Here is a tiny trained network, its code and every weight. The questions are about switching its units off for an input and a class, where a switched-off unit gives its printed mean instead of its output.

import numpy as np


def w(rows, s, z=0):
    codes = np.array(rows[::2]) - 128.0
    scale = np.full(codes.shape[1], s)
    scale[-1] = z or s
    return codes * scale


def norm(h):
    return h / np.sqrt((h * h).mean(-1, keepdims=True) + 1e-5)


def f(y):
    return y / 2 * (1 + np.tanh(0.7978845608 * (y + 0.044715 * y**3)))


def log_softmax(a):
    a = a - a.max(-1, keepdims=True)
    return a - np.log(np.exp(a).sum(-1, keepdims=True))


def net(x, mask):
    res = np.array(x, float).reshape(1, 2) / 4 @ E
    u = 0
    for l in range(2):
        y = f(norm(res) @ A[l][:, :-1].T + A[l][:, -1])
        res = res + np.where(mask[u : u + 15], y, B[l][:, -1]) @ B[l][:, :-1]
        u += 15
    return log_softmax(norm(res)[-1] @ U[:, :-1].T + U[:, -1])


A, B = {}, {}
E = w([
[224,113,84,233,37],'x0',
[2,244,94,120,183],'x1',
],0.00059)
A[0] = w([
[122,127,68,126,139,136],'0.n0',
[71,220,17,247,101,79],'0.n1',
[141,97,201,65,123,133],'0.n2',
[50,163,185,21,255,108],'0.n3',
[150,87,163,94,112,149],'0.n4',
[184,123,67,203,49,85],'0.n5',
[112,181,73,188,129,61],'0.n6',
[24,215,69,118,219,46],'0.n7',
[32,215,86,110,212,39],'0.n8',
[161,88,99,212,29,56],'0.n9',
[151,110,98,197,84,43],'0.n10',
[153,67,205,53,145,160],'0.n11',
[138,154,120,122,216,1],'0.n12',
[145,171,105,112,123,146],'0.n13',
[86,213,47,221,112,61],'0.n14',
],0.0032,0.0023)
B[0] = w([
[202,52,166,47,134,134],'0.n0',
[178,76,243,30,129,195],'0.n1',
[103,151,180,105,119,150],'0.n2',
[211,181,56,65,253,253],'0.n3',
[80,123,169,127,109,145],'0.n4',
[50,191,74,191,221,166],'0.n5',
[181,103,188,32,199,129],'0.n6',
[74,162,62,213,42,200],'0.n7',
[26,138,27,230,84,190],'0.n8',
[128,147,82,176,253,156],'0.n9',
[93,164,70,175,196,122],'0.n10',
[150,80,234,95,150,178],'0.n11',
[90,66,50,131,227,100],'0.n12',
[135,171,127,96,103,138],'0.n13',
[195,100,216,63,163,163],'0.n14',
],0.0028,0.0029)
A[1] = w([
[93,123,13,152,115,111],'1.n0',
[177,94,96,187,27,124],'1.n1',
[243,158,110,93,203,20],'1.n2',
[169,102,118,123,98,145],'1.n3',
[39,100,150,149,36,132],'1.n4',
[238,114,91,214,189,76],'1.n5',
[71,69,141,74,19,107],'1.n6',
[144,181,111,95,16,91],'1.n7',
[97,164,13,209,112,146],'1.n8',
[187,73,196,48,137,180],'1.n9',
[147,128,137,216,163,4],'1.n10',
[245,174,110,105,169,63],'1.n11',
[123,164,1,207,78,115],'1.n12',
[136,66,167,96,163,76],'1.n13',
[133,102,65,205,116,221],'1.n14',
],0.0043,0.0027)
B[1] = w([
[21,144,118,159,192,188],'1.n0',
[93,163,169,36,194,117],'1.n1',
[126,13,234,49,200,154],'1.n2',
[49,187,160,111,142,127],'1.n3',
[208,20,222,148,174,116],'1.n4',
[39,32,57,63,84,166],'1.n5',
[98,68,24,184,39,121],'1.n6',
[157,112,89,3,178,123],'1.n7',
[11,223,12,200,199,254],'1.n8',
[58,161,35,158,180,234],'1.n9',
[213,221,166,50,130,115],'1.n10',
[181,35,214,39,193,154],'1.n11',
[5,123,76,218,255,233],'1.n12',
[157,138,138,123,203,134],'1.n13',
[26,244,14,158,186,202],'1.n14',
],0.0037,0.003)
U = w([
[218,22,20,12,1,36],'0',
[241,243,198,78,10,2],'1',
[238,239,194,91,8,2],'2',
[247,244,235,247,22,48],'3',
[12,228,12,209,242,254],'4',
[237,20,234,9,247,245],'5',
[235,12,236,229,12,139],'6',
],0.0045,0.004)

Each question gives the input, the list of numbers given to net, and the class t.
The units are the neurons (one row each of A and B). Each row of codes is followed by its name. A weight is (code - 128) times the scale printed after its matrix; where a second scale follows, it is the last column's (A, B and U).
mask holds one flag per neuron, layer by layer. A switched-off neuron (its flag False) gives its mean, the last column of its row in B, instead of its output. The means were averaged over made-up inputs and are rounded, as every weight is.
A unit's drop is (log p(t) with every unit on - log p(t) with that unit switched off) / (log p(t) with every unit on - log p(t) with every unit switched off).
unit that matters most: the unit with the biggest drop
k most important neurons: the k neurons with the biggest drops, biggest first
k most important neurons of layer l: the k neurons of layer l with the biggest drops, biggest first
drop when u is switched off: that unit's drop, to one decimal
input [-4,-7], class 6: unit that matters most -> 0.n3
input [-1,-6], class 6: 2 most important neurons -> 0.n3, 1.n8
input [0,-5], class 3: 3 most important neurons of layer 0 -> 0.n3, 0.n8, 0.n7
input [3,8], class 0: 2 most important neurons of layer 1 -> 1.n6, 1.n7
input [0,0], class 0: 2 most important neurons -> 0.n8, 0.n7
input [-4,-6], class 6: 3 most important neurons -> 1.n8, 0.n3, 1.n14
input [0,-3], class 3: 4 most important neurons -> 0.n3, 0.n8, 0.n7, 0.n11
input [-2,-8], class 6: 3 most important neurons -> 0.n3, 1.n8, 1.n12
input [3,7], class 0: 3 most important neurons -> 0.n1, 0.n14, 1.n6
input [-7,-6], class 5: 3 most important neurons of layer 1 -> 1.n8, 1.n14, 1.n12
input [1,3], class 0: 4 most important neurons -> 0.n1, 0.n14, 1.n6, 1.n8
input [0,-8], class 3: 3 most important neurons of layer 1 -> 1.n12, 1.n8, 1.n0
input [-2,-6], class 6: drop when 1.n8 is switched off -> 0.4
input [-3,-6], class 6: drop when 1.n12 is switched off -> 0.2
input [5,4], class 5: drop when 1.n8 is switched off -> 0.1
input [-4,-2], class 5: most important neuron -> 0.n3
